Questions about the grid below.
1) Give the entry directly below 137.
2) Give the top-left entry.
3) Give the 3rd entry, reading row by row.
4) Give the last entry, reading row by row.
5) Give the entry just left of 129.
6) Give the smallest entry in the last column.
7) Give the largest entry in the last row.
8) Give the smallest entry in the last row.
[[116 104 138 140 134 133 141 121 133 129 150 121 125]
 [125 104 135 147 132 115 137 120 141 134 144 131 135]
 [124 104 127 150 126 115 133 118 140 135 132 133 142]
 [121 104 138 142 136 126 142 122 136 131 150 124 127]]
1) 133
2) 116
3) 138
4) 127
5) 133
6) 125
7) 150
8) 104

a =
[[126 118 124 114 113 120 117 120 106 108 120 126 120]
 [129 138 132 143 143 135 139 135 149 147 137 130 136]
 [141 120 125 120 109 122 119 122 117 109 133 126 126]
 [135 125 129 135 127 128 125 127 134 130 144 124 135]
 [108 141 135 129 134 130 137 129 131 141 113 129 125]
 [120 139 133 138 145 137 139 135 144 151 128 131 131]
 [148 114 121 126 121 126 118 126 124 113 143 127 130]
 [112 137 131 134 146 132 138 133 136 146 120 129 129]
 [121 122 127 114 110 123 117 119 108 113 119 128 118]
 [110 142 134 132 140 133 139 132 136 148 115 130 127]
 [126 119 124 113 112 121 117 121 107 109 118 126 119]
 [121 133 130 138 149 134 137 134 141 144 129 130 133]]
Indices start at 1.
Which number is the entry in row 1 and column 1? 126
Which number is the bottom-right entry? 133
Which number is the entry just left of the largest entry? 144
Which number is the entry at row 1, column 2? 118
The entry directly below the smallest entry -> 149
The entry at row 1, column 3 is 124
The entry in the top-right corner: 120
The top entry of the column that holds the smallest entry: 106
Which number is the bottom-left entry? 121
Which number is the entry directly below the largest entry? 113
Which number is the entry at row 3, column 2? 120
The entry at row 3, column 1 -> 141
Which number is the entry just right of the smallest entry? 108
Which number is the entry just right of the largest entry? 128
Which number is the bottom entry of the column that holds the smallest entry? 141
Which number is the entry at row 2, column 1? 129
Which number is the maximum? 151

Read these off the row that follows.
1) The first entry from the right?
2) The 3rd entry from the left?
3) The entry just left of the centre entry?
4) The entry just left of 138?
5) The entry just right of the smallest entry?
[132 135 134 131 129 130 130 136 130 136 136 150 131 138 136]
1) 136
2) 134
3) 130
4) 131
5) 130

grid =
[[106 147 124 145 142 133 136 130]
 [111 134 125 138 128 129 129  99]
 [110 139 140 139 143 143 134 116]
 [123 144 141 121 118 125 117 144]
 [119 112 133 127 142 139 140 113]]
Indices start at 1.
The top-right entry -> 130
The entry at row 1, column 1?
A: 106
The entry in row 1 and column 2?
A: 147
The entry just right of the largest entry?
A: 124
The entry directly below the largest entry -> 134
The entry directly below 138: 139
The bottom-right entry?
A: 113
The bottom-left entry -> 119
The entry just right of 127 is 142
The entry just left of the smallest entry?
A: 129
The entry in row 3 and column 3 -> 140

Questions about the matrix below. Counting starts at 1.
1) The entry in row 1 and column 1?
2) The entry at row 2, column 1?
3) The entry just right of 126?
4) The entry at row 1, column 3?
5) The entry at row 3, column 1?
6) The entry directly below 132?
[[107 112 124 139 148 147 137 121 110 108 115 129 143 149]
 [146 149 142 127 114 107 112 124 138 148 147 137 122 110]
 [148 140 125 112 107 113 126 140 148 146 135 120 109 108]
 [132 144 149 143 129 115 107 110 122 137 147 147 138 124]
 [118 108 108 118 134 146 149 141 127 114 107 111 124 138]
 [135 120 109 108 117 131 144 149 143 130 115 108 110 122]
 [128 142 149 145 133 118 108 109 119 133 146 149 142 128]]
1) 107
2) 146
3) 140
4) 124
5) 148
6) 118

Read these off the table that follows.
1) Find the 3rd entry in reading order.
2) Find the 1st entry in reading order.
[[109, 150, 135, 150, 106, 120, 131, 145, 150, 150, 122, 150, 106, 125], [127, 133, 148, 133, 123, 108, 113, 127, 133, 133, 108, 133, 123, 110], [109, 143, 132, 143, 112, 123, 132, 143, 143, 143, 125, 143, 113, 127], [115, 138, 123, 138, 118, 132, 133, 138, 138, 138, 133, 138, 118, 133], [117, 135, 120, 135, 121, 135, 145, 141, 135, 135, 137, 135, 121, 140], [117, 135, 126, 135, 121, 130, 129, 135, 135, 135, 130, 135, 121, 129]]
1) 135
2) 109
